Below is a small trained network, with its code and all its weights. Each question gives an input and a class and asks what happens when units are switched off, that is, made to give their printed mean instead of their output.

import numpy as np


def w(rows, s, z=0):
    codes = np.array(rows[::2]) - 128.0
    scale = np.full(codes.shape[1], s)
    scale[-1] = z or s
    return codes * scale


def f(y):
    return y / 2 * (1 + np.tanh(0.7978845608 * (y + 0.044715 * y**3)))


def log_softmax(a):
    a = a - a.max(-1, keepdims=True)
    return a - np.log(np.exp(a).sum(-1, keepdims=True))


def net(x, mask):
    res = np.array(x, float).reshape(1, 6) / 4 @ E
    y = f(res @ A[0][:, :-1].T + A[0][:, -1])
    res = res + np.where(mask, y, B[0][:, -1]) @ B[0][:, :-1]
    return log_softmax(res[-1] @ U[:, :-1].T + U[:, -1])


A, B = {}, {}
E = w([
[186,151,63,170,1,60,90,111],'x0',
[155,119,117,170,167,132,91,96],'x1',
[51,210,176,115,97,62,155,100],'x2',
[114,103,64,162,118,16,73,73],'x3',
[62,21,133,150,91,153,216,93],'x4',
[118,134,56,31,74,150,60,205],'x5',
],0.0094)
A[0] = w([
[161,88,193,249,248,121,165,124,190],'neuron 1',
[142,155,2,118,59,64,57,137,198],'neuron 2',
[146,165,191,63,180,50,40,197,168],'neuron 3',
[60,140,207,104,157,45,240,129,254],'neuron 4',
[109,189,249,118,144,184,189,133,169],'neuron 5',
[44,58,106,136,98,48,191,70,172],'neuron 6',
[122,103,133,104,137,220,127,170,216],'neuron 7',
[181,69,65,20,196,244,159,197,185],'neuron 8',
[161,174,83,117,85,153,59,148,219],'neuron 9',
[112,190,67,97,195,110,46,188,145],'neuron 10',
[146,112,193,178,168,166,202,72,185],'neuron 11',
[37,169,156,127,147,154,230,165,196],'neuron 12',
[161,231,147,137,126,4,76,142,191],'neuron 13',
[140,111,53,205,45,83,135,57,175],'neuron 14',
],0.0077,0.005)
B[0] = w([
[117,114,118,230,148,128,211,68,227],'neuron 1',
[189,77,106,157,174,83,49,182,230],'neuron 2',
[111,167,58,70,202,148,109,91,178],'neuron 3',
[95,154,180,47,85,91,159,88,226],'neuron 4',
[94,229,161,166,45,169,174,115,207],'neuron 5',
[122,93,150,81,140,41,137,137,215],'neuron 6',
[63,124,136,102,151,211,148,201,206],'neuron 7',
[90,94,91,80,125,255,172,172,254],'neuron 8',
[174,122,75,118,120,150,53,139,194],'neuron 9',
[108,173,66,143,162,113,106,129,182],'neuron 10',
[100,137,121,167,98,101,193,110,216],'neuron 11',
[38,207,169,70,65,121,116,138,210],'neuron 12',
[166,141,109,152,143,146,55,62,197],'neuron 13',
[194,49,187,158,53,81,107,157,212],'neuron 14',
],0.0091,0.013)
U = w([
[134,184,47,108,229,108,59,114,86],'0',
[68,254,217,107,56,134,184,95,84],'1',
[197,31,133,179,78,78,74,224,101],'2',
[85,62,106,80,139,247,172,194,236],'3',
[181,148,166,79,111,107,83,17,2],'4',
[148,46,148,198,148,91,235,12,160],'5',
[67,52,168,11,114,20,158,138,212],'6',
],0.0079,0.0019)

Each question gives the input, the list of numbers given to net, and the class t.
The units are the neurons (one row each of A and B). Each row of codes is followed by its name. A weight is (code - 128) times the scale printed after its matrix; where a second scale follows, it is the last column's (A, B and U).
mask holds one flag per neuron, in row order. A switched-off neuron (its flag False) gives its mean, the last column of its row in B, instead of its output. The means were averaged over made-up inputs and are rounded, as every weight is.
A unit's drop is (log p(t) with every unit on - log p(t) with that unit switched off) / (log p(t) with every unit on - log p(t) with every unit switched off).
The circuit of an input: a set's keep is (log p(t) with only the set's units on - log p(t) with every unit switched off) / (log p(t) with every unit on - log p(t) with every unit switched off). Starting from the 12 units with the biggest drops (on a tie, the unit counted first), units are removed one at a time, each time the one whose removal leaves the highest keep (on an exact tie, the one counted first), for as long as the keep stays at least 0.8.
circuit, biggest first: the units of the circuit, biggest drop first
most important unit: the unit with the biggest drop
top k neurons: the k neurons with the biggest drops, biggest first
drop when u is switched off: that unit's drop, to one decimal
input [-1,0,1,7,-7,-8], class 5: most important unit => neuron 1
input [-1,4,-7,-8,-4,-8], class 5: top 2 neurons => [neuron 1; neuron 11]
input [-8,-6,-4,0,6,-1], class 1: circuit, biggest first => [neuron 12; neuron 5]
input [-5,-5,-6,0,-5,-7], class 5: top 3 neurons => [neuron 1; neuron 12; neuron 11]
input [7,4,7,5,-7,4], class 0: top 3 neurons => [neuron 3; neuron 13; neuron 10]
input [-4,7,4,-4,-7,1], class 0: top 2 neurons => [neuron 3; neuron 10]
input [-8,-2,6,0,-6,8], class 0: top 2 neurons => [neuron 3; neuron 10]
input [3,-7,1,7,-5,-8], class 2: top 2 neurons => [neuron 14; neuron 2]
input [6,-6,1,-2,-7,-3], class 0: drop when neuron 3 is switched off => 0.1
input [-3,-1,-1,2,-4,8], class 0: drop when neuron 10 is switched off => 0.1
input [-3,-2,5,6,-3,-3], class 4: drop when neuron 13 is switched off => 0.7
input [-3,6,4,-1,8,-5], class 1: drop when neuron 12 is switched off => 0.6
